Below is a small trained network, with its code and all its weights. Each question gives an input and a target symbol and asks what happens when units are switched off, that is, made to give their printed mean instead of their output.

import numpy as np


def w(rows, s, z=0):
    codes = np.array(rows[::2]) - 128.0
    scale = np.full(codes.shape[1], s)
    scale[-1] = z or s
    return codes * scale


def f(y):
    return y / 2 * (1 + np.tanh(0.7978845608 * (y + 0.044715 * y**3)))


def softmax(a):
    e = np.exp(a - a.max(-1, keepdims=True))
    return e / e.sum(-1, keepdims=True)


def log_softmax(a):
    a = a - a.max(-1, keepdims=True)
    return a - np.log(np.exp(a).sum(-1, keepdims=True))


def net(x, mask):
    ids = ['ΞΠΨαβγεζηθλστφ'.index(c) for c in x.split()]
    T = len(ids)
    res = E[ids] + P[:T]
    u = 0
    for l in range(2):
        q, k, v = (res @ M[l].T for M in (Q, K, V))
        z = softmax(np.where(np.tri(T) > 0, q @ k.T / 2**0.5, -1e9)) @ v
        res = res + np.where(mask[u], z, O[l][:, -1]) @ O[l][:, :-1]
        u += 1
        y = f(res @ A[l][:, :-1].T + A[l][:, -1])
        res = res + np.where(mask[u : u + 8], y, B[l][:, -1]) @ B[l][:, :-1]
        u += 8
    return log_softmax(res[-1] @ U[:, :-1].T + U[:, -1])


Q, K, V, O, A, B = {}, {}, {}, {}, {}, {}
E = w([
[110,87,145,107,71,105,94,181,142,81],'Ξ',
[106,192,170,87,172,83,147,178,156,172],'Π',
[131,157,74,68,226,157,155,124,172,127],'Ψ',
[92,130,145,38,115,192,169,185,64,94],'α',
[107,162,109,128,150,182,65,182,178,87],'β',
[158,141,120,129,157,243,100,79,88,96],'γ',
[128,76,111,111,196,195,168,98,160,146],'ε',
[127,88,78,135,74,196,145,177,167,161],'ζ',
[132,106,43,142,171,111,151,152,88,105],'η',
[173,122,98,141,5,172,110,130,208,158],'θ',
[131,132,178,178,84,204,207,136,101,154],'λ',
[163,17,122,73,78,159,159,96,228,210],'σ',
[199,108,133,144,133,102,94,114,90,138],'τ',
[154,81,82,16,45,125,162,118,130,104],'φ',
],0.021)
P = w([
[58,75,129,132,2,131,79,55,98,184],'0',
[40,184,77,140,183,61,122,127,86,137],'1',
[108,83,155,117,35,112,91,78,122,183],'2',
[64,173,90,152,202,60,150,137,96,130],'3',
[165,92,180,108,66,104,104,94,144,171],'4',
[103,177,115,148,211,77,217,130,121,117],'5',
[219,91,205,93,85,96,121,104,164,168],'6',
[95,185,116,141,207,73,220,130,125,122],'7',
],0.0087)
Q[0] = w([
[115,115,143,179,229,156,240,40,195,221],'L0H0',
[2,164,160,42,109,178,250,190,149,105],'L0H0',
],0.023)
K[0] = w([
[210,159,132,131,178,185,216,91,118,223],'L0H0',
[83,141,142,66,108,181,251,174,189,96],'L0H0',
],0.029)
V[0] = w([
[1,167,82,130,85,124,68,51,108,206],'L0H0',
[72,139,106,130,121,110,144,97,124,161],'L0H0',
],0.0097)
O[0] = w([
[251,139,168,108,182,116,233,130,207,109,253],'L0H0',
[180,134,162,128,175,127,135,129,131,168,194],'L0H0',
],0.0032,0.0012)
A[0] = w([
[143,179,75,174,176,40,228,158,71,158,231],'L0N0',
[5,224,37,124,159,211,135,157,104,146,148],'L0N1',
[141,171,173,135,254,50,140,80,43,60,58],'L0N2',
[84,128,33,107,139,161,161,129,34,81,229],'L0N3',
[101,161,95,144,72,247,56,59,67,197,71],'L0N4',
[112,171,23,163,194,126,183,138,211,162,86],'L0N5',
[112,194,115,75,164,81,172,186,88,40,1],'L0N6',
[94,184,29,136,140,174,73,70,109,34,73],'L0N7',
],0.0098,0.0031)
B[0] = w([
[168,177,171,96,89,86,126,59,160,135,244],'L0N0',
[91,149,138,65,149,118,98,199,182,142,254],'L0N1',
[72,135,152,122,115,222,55,178,101,115,205],'L0N2',
[226,124,107,116,137,104,131,130,105,120,249],'L0N3',
[159,126,153,170,114,72,110,166,156,163,176],'L0N4',
[129,56,91,145,138,138,155,142,69,159,214],'L0N5',
[151,125,120,248,179,112,139,125,94,162,214],'L0N6',
[180,125,210,154,153,190,165,93,142,108,158],'L0N7',
],0.014,0.0073)
Q[1] = w([
[46,157,70,173,142,139,152,122,123,34],'L1H0',
[209,99,54,154,103,135,252,99,156,173],'L1H0',
],0.028)
K[1] = w([
[54,187,110,144,163,210,141,229,160,69],'L1H0',
[156,255,151,56,155,177,154,26,114,131],'L1H0',
],0.025)
V[1] = w([
[47,32,204,74,121,142,37,83,21,175],'L1H0',
[197,135,86,75,133,173,69,104,97,5],'L1H0',
],0.0025)
O[1] = w([
[40,161,250,137,224,83,51,119,71,191,2],'L1H0',
[107,107,61,172,139,73,134,86,153,61,131],'L1H0',
],0.0012,0.0006)
A[1] = w([
[10,54,85,159,85,149,120,128,137,140,97],'L1N0',
[95,163,169,162,117,152,112,184,122,157,32],'L1N1',
[29,63,93,111,154,148,139,135,125,107,112],'L1N2',
[127,79,99,171,215,124,127,99,174,113,95],'L1N3',
[137,106,148,145,52,149,111,81,147,124,1],'L1N4',
[46,43,101,155,125,29,122,97,141,143,77],'L1N5',
[119,152,87,101,190,137,157,98,72,109,83],'L1N6',
[113,123,145,159,189,157,156,178,108,74,68],'L1N7',
],0.014,0.0043)
B[1] = w([
[216,251,67,115,116,214,115,82,64,165,190],'L1N0',
[103,96,84,163,91,154,226,121,130,50,253],'L1N1',
[157,114,200,118,130,55,182,167,131,32,192],'L1N2',
[202,120,142,81,112,144,112,94,29,141,196],'L1N3',
[50,194,89,98,229,102,137,147,105,106,226],'L1N4',
[61,45,192,184,151,105,77,102,140,130,199],'L1N5',
[69,165,161,157,163,132,125,91,217,96,201],'L1N6',
[57,141,89,102,88,86,89,95,163,163,236],'L1N7',
],0.012,0.0064)
U = w([
[153,92,145,123,71,189,96,131,212,83,218],'Ξ',
[160,73,149,105,93,167,141,92,94,135,145],'Π',
[109,193,170,93,82,137,76,120,71,48,131],'Ψ',
[186,119,69,138,87,67,126,49,168,60,108],'α',
[126,169,87,135,153,58,114,183,161,110,49],'β',
[128,164,208,87,36,100,157,114,158,194,137],'γ',
[161,141,67,158,83,164,113,136,131,166,142],'ε',
[95,101,133,93,175,166,140,87,153,180,105],'ζ',
[176,108,136,102,88,114,114,253,92,143,149],'η',
[132,93,171,74,172,117,152,133,136,71,41],'θ',
[190,155,173,189,190,139,117,160,150,114,43],'λ',
[111,122,141,157,111,121,193,142,99,114,128],'σ',
[116,69,156,163,103,79,90,129,140,135,253],'τ',
[97,77,66,41,49,88,138,104,100,102,118],'φ',
],0.0065,0.0051)

Each question gives the input, a string of symbols that net reads in full, and the target symbol t.
The units are the heads (2 rows each of Q, K, V and O) and the neurons (one row each of A and B). Each row of codes is followed by its name. A weight is (code - 128) times the scale printed after its matrix; where a second scale follows, it is the last column's (O, A, B and U).
mask holds one flag per unit, layer by layer, with each layer's heads first. A switched-off unit (its flag False) gives its mean, the last column of its rows in O or B, instead of its output. The means were averaged over made-up inputs and are rounded, as every weight is.
A unit's drop is (log p(t) with every unit on - log p(t) with that unit switched off) / (log p(t) with every unit on - log p(t) with every unit switched off).
The circuit of an input: a set's keep is (log p(t) with only the set's units on - log p(t) with every unit switched off) / (log p(t) with every unit on - log p(t) with every unit switched off). Starting from the 12 units with the biggest drops (on a tie, the unit counted first), units are removed one at a time, each time the one whose removal leaves the highest keep (on an exact tie, the one counted first), for as long as the keep stays at least 0.8.
circuit, biggest first: the units of the circuit, biggest drop first
unit that matters most: the unit with the biggest drop
top k neurons: the k neurons with the biggest drops, biggest first
top k neurons in layer l: the k neurons of layer l with the biggest drops, biggest first
input Ξ ζ λ σ Π η, target λ: top 3 neurons in layer 0	[L0N0; L0N6; L0N2]
input τ τ τ θ, target ε: circuit, biggest first	[L1N0; L0N0; L0N3]
input β Ξ τ τ γ σ, target Π: top 3 neurons	[L1N0; L0N0; L1N3]
input ζ β α α λ, target σ: top 3 neurons	[L1N1; L0N3; L0N4]
input ζ φ Ψ, target θ: top 2 neurons	[L1N2; L0N5]
input θ Ξ ε γ ζ, target ε: circuit, biggest first	[L0N0; L0N3; L1N0]
input θ τ τ τ τ τ α, target η: unit that matters most	L0H0
input σ β τ ε Ξ Ψ, target ζ: circuit, biggest first	[L0N5; L1N6]
input Ξ σ φ α β τ, target Ψ: circuit, biggest first	[L0N2; L0N0]
input α α β Π σ Ξ, target τ: circuit, biggest first	[L0N2; L1N5; L0N7; L0N3]
input λ γ ε ε α ζ ε γ, target Ξ: top 3 neurons in layer 0	[L0N7; L0N1; L0N2]
input τ Ξ α η ε α ε σ, target Π: top 2 neurons in layer 0	[L0N0; L0N2]
input ε β Ψ η τ φ ε θ, target ε: circuit, biggest first	[L1N0; L0N0; L0N3; L0N5]
input τ ε Ξ τ Ξ Π θ, target β: circuit, biggest first	[L1N4]
input Ψ ζ γ ζ, target η: top 2 neurons in layer 0	[L0N5; L0N1]
input Ψ τ σ Ψ θ ε Π γ, target Ξ: top 3 neurons in layer 0	[L0N7; L0N2; L0N1]
input φ τ α ε, target θ: top 3 neurons in layer 0	[L0N5; L0N6; L0N4]
input γ Ξ Ξ α, target β: top 2 neurons	[L0N6; L0N3]
input η η φ Π Ψ λ Ψ Ψ, target ζ: top 2 neurons in layer 1	[L1N6; L1N7]
input α Ψ η, target α: unit that matters most	L0N3
input Ψ ε θ η λ α, target β: top 3 neurons in layer 0	[L0N6; L0N3; L0N1]
